Here is a tiny trained network, its code and every weight. The questions are about switching its units off for an input and a target symbol, where a switched-off unit gives its printed mean instead of its output.

import numpy as np


def w(rows, s, z=0):
    codes = np.array(rows[::2]) - 128.0
    scale = np.full(codes.shape[1], s)
    scale[-1] = z or s
    return codes * scale


def f(y):
    return np.maximum(y, 0)


def softmax(a):
    e = np.exp(a - a.max(-1, keepdims=True))
    return e / e.sum(-1, keepdims=True)


def log_softmax(a):
    a = a - a.max(-1, keepdims=True)
    return a - np.log(np.exp(a).sum(-1, keepdims=True))


def net(x, mask):
    ids = ['αβγεζλξπτφψω'.index(c) for c in x.split()]
    T = len(ids)
    res = E[ids] + P[:T]
    u = 0
    for l in range(2):
        q, k, v = (res @ M[l].T for M in (Q, K, V))
        z = softmax(np.where(np.tri(T) > 0, q @ k.T / 4**0.5, -1e9)) @ v
        res = res + np.where(mask[u], z, O[l][:, -1]) @ O[l][:, :-1]
        u += 1
        y = f(res @ A[l][:, :-1].T + A[l][:, -1])
        res = res + np.where(mask[u : u + 16], y, B[l][:, -1]) @ B[l][:, :-1]
        u += 16
    return log_softmax(res[-1] @ U[:, :-1].T + U[:, -1])


Q, K, V, O, A, B = {}, {}, {}, {}, {}, {}
E = w([
[167,171,90,81,54,139,145,146,70],'α',
[144,130,121,198,88,168,95,30,130],'β',
[173,95,31,96,154,60,135,112,48],'γ',
[81,149,97,98,166,154,190,112,89],'ε',
[88,102,74,123,145,179,160,196,102],'ζ',
[156,119,137,92,168,173,156,108,144],'λ',
[152,143,140,117,206,162,139,133,129],'ξ',
[90,118,96,99,132,202,92,148,172],'π',
[123,61,115,107,84,169,206,119,158],'τ',
[120,211,69,74,108,99,165,2,164],'φ',
[146,105,115,199,184,158,152,196,164],'ψ',
[149,43,158,187,139,163,122,128,134],'ω',
],0.024)
P = w([
[153,126,40,162,128,146,132,64,96],'0',
[142,125,67,156,133,141,127,75,102],'1',
[139,128,90,137,137,130,118,93,114],'2',
[124,131,116,142,139,135,127,101,124],'3',
[115,125,142,143,141,139,127,113,131],'4',
[105,127,163,145,141,138,134,124,138],'5',
[95,123,184,146,148,136,140,136,141],'6',
[88,122,209,147,149,134,144,144,148],'7',
[78,120,229,144,158,128,146,150,146],'8',
[60,111,246,145,156,127,150,159,151],'9',
],0.013)
Q[0] = w([
[149,105,121,178,134,245,157,146,84],'0.h1',
[127,118,156,97,147,204,189,145,105],'0.h1',
[155,121,110,129,70,70,55,185,106],'0.h1',
[168,158,159,183,53,78,142,75,160],'0.h1',
],0.012)
K[0] = w([
[128,123,243,161,14,123,71,233,77],'0.h1',
[107,158,213,118,81,141,135,214,141],'0.h1',
[205,115,2,120,137,173,127,106,46],'0.h1',
[199,204,51,173,155,177,64,33,135],'0.h1',
],0.0088)
V[0] = w([
[103,253,240,78,198,133,82,116,74],'0.h1',
[140,191,34,166,155,215,73,131,205],'0.h1',
[160,201,133,80,241,230,60,112,57],'0.h1',
[121,79,207,195,255,140,98,125,194],'0.h1',
],0.0057)
O[0] = w([
[78,94,113,215,186,190,137,52,82,2],'0.h1',
[87,147,162,2,156,80,82,188,82,147],'0.h1',
[190,141,165,206,165,165,29,66,72,123],'0.h1',
[123,152,99,128,83,87,74,92,140,230],'0.h1',
],0.009,0.0068)
A[0] = w([
[74,142,107,128,128,166,172,112,67,110],'0.n1',
[144,197,83,178,160,133,136,125,154,74],'0.n2',
[147,172,122,137,89,106,141,117,170,91],'0.n3',
[108,154,200,118,116,74,80,144,162,18],'0.n4',
[168,142,123,152,116,132,194,173,131,1],'0.n5',
[165,116,187,99,142,155,123,154,156,53],'0.n6',
[124,115,165,128,151,155,135,153,149,49],'0.n7',
[129,65,155,117,144,7,103,124,102,115],'0.n8',
[120,104,209,107,170,113,110,119,126,189],'0.n9',
[105,114,117,144,166,151,178,162,143,38],'0.n10',
[147,120,169,131,178,55,113,137,178,147],'0.n11',
[66,143,109,136,116,97,125,134,126,21],'0.n12',
[101,170,103,102,100,134,90,97,155,124],'0.n13',
[93,110,111,170,144,159,88,201,137,228],'0.n14',
[143,172,167,143,85,59,152,179,95,47],'0.n15',
[192,124,181,127,123,142,162,86,142,244],'0.n16',
],0.012,0.0025)
B[0] = w([
[129,144,113,156,128,132,46,228,212,216],'0.n1',
[142,194,206,105,182,21,160,161,121,153],'0.n2',
[82,118,118,150,138,157,98,81,2,194],'0.n3',
[62,177,42,135,173,69,184,147,121,219],'0.n4',
[85,182,162,96,153,99,52,86,112,201],'0.n5',
[110,144,72,151,197,79,108,134,158,206],'0.n6',
[88,84,133,71,63,186,175,78,118,160],'0.n7',
[28,119,97,182,111,102,153,82,47,241],'0.n8',
[89,97,110,113,151,205,107,198,148,189],'0.n9',
[156,160,114,192,90,193,179,142,70,161],'0.n10',
[75,149,185,77,69,67,134,120,165,239],'0.n11',
[153,116,104,79,123,115,116,103,198,146],'0.n12',
[143,133,220,99,142,74,150,98,154,188],'0.n13',
[89,95,228,73,136,69,178,150,100,236],'0.n14',
[177,201,162,182,192,174,90,86,127,197],'0.n15',
[66,127,122,122,73,119,124,173,220,254],'0.n16',
],0.0068,0.0057)
Q[1] = w([
[140,171,132,201,117,255,123,128,81],'1.h1',
[150,81,85,170,85,59,169,118,120],'1.h1',
[185,153,178,147,82,68,112,137,62],'1.h1',
[73,167,132,98,119,65,146,201,233],'1.h1',
],0.011)
K[1] = w([
[235,129,130,85,187,215,144,145,162],'1.h1',
[146,150,33,126,122,118,47,134,71],'1.h1',
[234,46,78,144,83,144,95,172,62],'1.h1',
[1,84,177,216,140,150,187,126,222],'1.h1',
],0.0091)
V[1] = w([
[150,90,216,159,152,74,130,162,116],'1.h1',
[101,214,162,80,185,129,211,85,188],'1.h1',
[164,157,140,254,163,90,236,147,165],'1.h1',
[125,220,145,162,114,112,152,178,30],'1.h1',
],0.0072)
O[1] = w([
[42,155,166,163,107,12,19,159,54,254],'1.h1',
[231,78,114,27,159,91,138,67,30,78],'1.h1',
[226,200,130,147,170,77,124,180,136,76],'1.h1',
[146,105,254,181,91,61,160,178,58,82],'1.h1',
],0.0082,0.0038)
A[1] = w([
[198,108,130,126,254,175,5,139,133,170],'1.n1',
[49,142,177,128,154,85,157,151,93,84],'1.n2',
[105,45,154,144,75,156,187,204,100,190],'1.n3',
[174,69,140,173,28,188,150,162,130,191],'1.n4',
[86,169,160,96,103,151,63,216,237,93],'1.n5',
[131,48,170,158,76,160,140,111,102,88],'1.n6',
[87,134,88,129,160,147,118,86,85,96],'1.n7',
[167,193,156,86,26,119,146,138,97,124],'1.n8',
[189,170,150,155,127,213,168,126,147,222],'1.n9',
[195,147,50,210,105,182,126,177,86,141],'1.n10',
[154,113,159,198,78,120,60,3,169,86],'1.n11',
[91,231,137,113,239,153,126,89,94,226],'1.n12',
[174,162,100,99,155,199,108,69,118,3],'1.n13',
[239,216,72,121,66,163,127,135,110,200],'1.n14',
[187,194,147,165,203,158,151,131,125,87],'1.n15',
[139,95,128,148,63,222,125,190,43,123],'1.n16',
],0.008,0.0024)
B[1] = w([
[65,191,186,165,193,88,164,159,170,150],'1.n1',
[224,142,60,133,109,218,76,105,141,216],'1.n2',
[146,201,67,101,167,76,89,150,115,172],'1.n3',
[133,67,151,140,159,70,48,72,155,144],'1.n4',
[130,132,79,173,73,122,167,70,84,250],'1.n5',
[131,202,115,111,115,88,200,126,197,140],'1.n6',
[106,135,103,183,151,111,132,73,80,138],'1.n7',
[127,131,128,106,157,128,60,96,154,162],'1.n8',
[251,94,83,107,132,149,157,142,161,145],'1.n9',
[170,142,147,218,140,127,146,80,99,140],'1.n10',
[169,245,156,42,194,183,240,152,156,165],'1.n11',
[108,40,135,148,86,91,139,153,166,176],'1.n12',
[126,76,104,145,198,118,77,90,127,139],'1.n13',
[133,63,137,142,68,104,123,105,178,150],'1.n14',
[111,117,139,143,124,116,254,146,165,143],'1.n15',
[125,95,144,158,105,225,121,104,99,152],'1.n16',
],0.007,0.017)
U = w([
[227,89,173,201,88,185,71,55,131,142],'α',
[173,237,157,112,178,146,176,90,139,96],'β',
[166,121,109,195,126,83,197,62,1,59],'γ',
[169,88,167,163,113,93,233,200,136,185],'ε',
[150,180,60,108,159,193,145,252,100,134],'ζ',
[192,164,46,168,255,136,82,119,206,2],'λ',
[96,117,187,168,183,99,124,161,167,96],'ξ',
[60,73,159,136,155,141,120,120,82,124],'π',
[196,91,75,43,118,107,205,210,210,77],'τ',
[156,66,137,141,163,41,193,89,127,90],'φ',
[151,149,187,90,117,10,118,189,119,126],'ψ',
[101,128,84,186,56,50,123,157,234,208],'ω',
],0.0052,0.0044)

Each question gives the input, a string of symbols that net reads in full, and the target symbol t.
The units are the heads (4 rows each of Q, K, V and O) and the neurons (one row each of A and B). Each row of codes is followed by its name. A weight is (code - 128) times the scale printed after its matrix; where a second scale follows, it is the last column's (O, A, B and U).
mask holds one flag per unit, layer by layer, with each layer's heads first. A switched-off unit (its flag False) gives its mean, the last column of its rows in O or B, instead of its output. The means were averaged over made-up inputs and are rounded, as every weight is.
A unit's drop is (log p(t) with every unit on - log p(t) with that unit switched off) / (log p(t) with every unit on - log p(t) with every unit switched off).
The circuit of an input: a set's keep is (log p(t) with only the set's units on - log p(t) with every unit switched off) / (log p(t) with every unit on - log p(t) with every unit switched off). Starting from the 12 units with the biggest drops (on a tie, the unit counted first), units are removed one at a time, each time the one whose removal leaves the highest keep (on an exact tie, the one counted first), for as long as the keep stays at least 0.8.
circuit, biggest first: the units of the circuit, biggest drop first
most important unit: the unit with the biggest drop
k most important neurons: the k neurons with the biggest drops, biggest first
top k neurons in layer l: the k neurons of layer l with the biggest drops, biggest first
input α α π α, target π: most important unit	0.h1
input ζ α ψ φ ψ α, target ψ: top 2 neurons in layer 0	(0.n5, 0.n1)
input ε ω ζ α α π ζ ψ β ξ, target ψ: top 2 neurons in layer 0	(0.n14, 0.n11)
input ω ε α τ ξ, target τ: circuit, biggest first	(1.h1, 0.h1)
input ω α π α ε, target π: 2 most important neurons	(0.n13, 0.n1)
input π β ε, target π: circuit, biggest first	(0.h1, 1.h1, 0.n13, 1.n5)
input α β α τ ψ π, target ψ: 2 most important neurons	(0.n11, 0.n14)
input ω α β α ε γ ω ζ, target ζ: circuit, biggest first	(0.n10, 1.n3, 1.n2)
input ζ β α ψ ε ε ω α, target ψ: 2 most important neurons	(0.n15, 0.n14)
input ξ π ω ω α α ψ τ, target ψ: circuit, biggest first	(1.h1, 0.n14)
input φ π ω α γ, target γ: 2 most important neurons	(0.n8, 0.n16)
input τ ω ε ψ π λ α ε ω α, target ε: 3 most important neurons	(0.n15, 1.n15, 0.n11)
input ε ω ε π ε ψ φ, target ψ: circuit, biggest first	(1.h1, 0.n2)
input α ε ε, target ε: top 2 neurons in layer 0	(0.n1, 0.n2)
input α ω α ζ γ α α φ, target φ: circuit, biggest first	(1.h1, 1.n12, 0.n13)
input ω ψ ω λ α τ, target τ: top 2 neurons in layer 0	(0.n16, 0.n5)
input α α ψ α α ω ψ λ, target ω: 3 most important neurons	(0.n16, 0.n8, 0.n15)
input ψ ω ω ω α π φ, target φ: circuit, biggest first	(0.h1, 1.h1, 1.n12)
input π α τ, target τ: circuit, biggest first	(1.h1)
input ε ε α ψ, target ψ: circuit, biggest first	(1.h1, 0.n2)
input ω π α α π ζ ξ, target π: circuit, biggest first	(0.h1, 1.h1, 0.n9)
input ψ ω ω ε ω ω ω ψ π ζ, target ζ: circuit, biggest first	(1.n3, 0.n10, 1.n2)
input π ζ ω ζ ε α λ ε, target λ: circuit, biggest first	(0.n1, 1.h1, 0.h1, 0.n16)
input α ω π ψ ω ξ τ π, target τ: most important neuron	(0.n7)
input β ε ψ ψ ω α τ ε, target τ: circuit, biggest first	(0.h1, 1.h1)
input ω α ω π α α π, target π: circuit, biggest first	(1.h1, 0.h1)
input α ω π β α π ω ω α, target π: 4 most important neurons	(0.n14, 0.n15, 0.n13, 0.n11)
input ω ψ ω α, target α: 2 most important neurons	(1.n16, 0.n15)
